Here is a tiny trained network, its code and every weight. The questions are about switching its units off for an input and a class, where a switched-off unit gives its printed mean instead of its output.

import numpy as np


def w(rows, s, z=0):
    codes = np.array(rows[::2]) - 128.0
    scale = np.full(codes.shape[1], s)
    scale[-1] = z or s
    return codes * scale


def f(y):
    return np.maximum(y, 0)


def log_softmax(a):
    a = a - a.max(-1, keepdims=True)
    return a - np.log(np.exp(a).sum(-1, keepdims=True))


def net(x, mask):
    res = np.array(x, float).reshape(1, 6) / 4 @ E
    y = f(res @ A[0][:, :-1].T + A[0][:, -1])
    res = res + np.where(mask, y, B[0][:, -1]) @ B[0][:, :-1]
    return log_softmax(res[-1] @ U[:, :-1].T + U[:, -1])


A, B = {}, {}
E = w([
[53,158,154,79],'x0',
[194,84,140,89],'x1',
[70,58,85,117],'x2',
[154,160,21,135],'x3',
[110,82,138,249],'x4',
[114,94,110,103],'x5',
],0.013)
A[0] = w([
[115,46,119,197,154],'n0',
[38,136,39,213,125],'n1',
[107,84,105,97,254],'n2',
[79,121,109,186,91],'n3',
[178,96,156,220,121],'n4',
[126,133,93,62,178],'n5',
[117,140,221,117,191],'n6',
[49,127,142,118,223],'n7',
[133,187,189,148,160],'n8',
[211,67,148,154,187],'n9',
[126,163,135,76,80],'n10',
[176,39,181,125,151],'n11',
[137,246,155,103,151],'n12',
[201,163,116,111,179],'n13',
[140,199,57,91,211],'n14',
[45,153,87,135,136],'n15',
[95,80,87,173,145],'n16',
],0.014,0.0048)
B[0] = w([
[57,92,104,69,224],'n0',
[139,8,140,166,244],'n1',
[109,101,203,79,203],'n2',
[112,28,115,128,182],'n3',
[41,135,26,93,230],'n4',
[160,152,196,94,219],'n5',
[91,225,153,133,230],'n6',
[117,100,254,155,212],'n7',
[104,192,92,230,207],'n8',
[67,233,46,79,234],'n9',
[183,131,164,137,194],'n10',
[123,179,87,79,217],'n11',
[189,134,110,198,255],'n12',
[183,158,22,86,222],'n13',
[206,97,152,107,249],'n14',
[178,47,224,168,205],'n15',
[134,7,136,61,200],'n16',
],0.0071,0.013)
U = w([
[251,137,138,49,253],'0',
[229,177,101,233,39],'1',
[113,37,152,194,144],'2',
[156,191,70,126,170],'3',
[86,152,132,67,131],'4',
[176,118,156,24,168],'5',
[47,120,40,114,9],'6',
[54,183,215,215,67],'7',
],0.011,0.0014)

Each question gives the input, the list of numbers given to net, and the class t.
The units are the neurons (one row each of A and B). Each row of codes is followed by its name. A weight is (code - 128) times the scale printed after its matrix; where a second scale follows, it is the last column's (A, B and U).
mask holds one flag per neuron, in row order. A switched-off neuron (its flag False) gives its mean, the last column of its row in B, instead of its output. The means were averaged over made-up inputs and are rounded, as every weight is.
A unit's drop is (log p(t) with every unit on - log p(t) with that unit switched off) / (log p(t) with every unit on - log p(t) with every unit switched off).
The circuit of an input: a set's keep is (log p(t) with only the set's units on - log p(t) with every unit switched off) / (log p(t) with every unit on - log p(t) with every unit switched off). Starting from the 12 units with the biggest drops (on a tie, the unit counted first), units are removed one at a time, each time the one whose removal leaves the highest keep (on an exact tie, the one counted first), for as long as the keep stays at least 0.8.
units of the circuit, in order: the units of the circuit, biggest drop first
top k neurons: the k neurons with the biggest drops, biggest first
drop of u: that unit's drop, to one decimal
input [-7,4,-6,7,-2,-7], class 3: top neuron	n9
input [5,7,-4,-3,4,-3], class 3: top 3 neurons	n7, n11, n15
input [-2,-8,4,7,-6,5], class 0: top 2 neurons	n14, n5
input [1,-2,-8,7,0,7], class 1: units of the circuit, in order	n12, n0
input [1,-5,-3,2,-2,6], class 0: units of the circuit, in order	n14, n4
input [4,3,7,-7,0,-1], class 7: units of the circuit, in order	n7, n6
input [-8,-2,6,6,7,4], class 6: top 4 neurons	n4, n0, n9, n7
input [1,-4,-4,2,-8,-7], class 1: top 2 neurons	n12, n8
input [8,6,3,-5,7,7], class 5: top 3 neurons	n11, n8, n16
input [-3,2,8,-3,1,6], class 6: top 2 neurons	n14, n0
input [-6,-4,4,4,-6,8], class 0: top 3 neurons	n14, n0, n4
input [2,4,-5,-3,5,-4], class 3: drop of n7	0.2
input [-1,8,0,-4,-3,-6], class 3: drop of n15	0.1
input [3,-8,-8,-2,-4,2], class 1: units of the circuit, in order	n12
input [-1,8,5,-7,3,-7], class 4: drop of n3	0.1
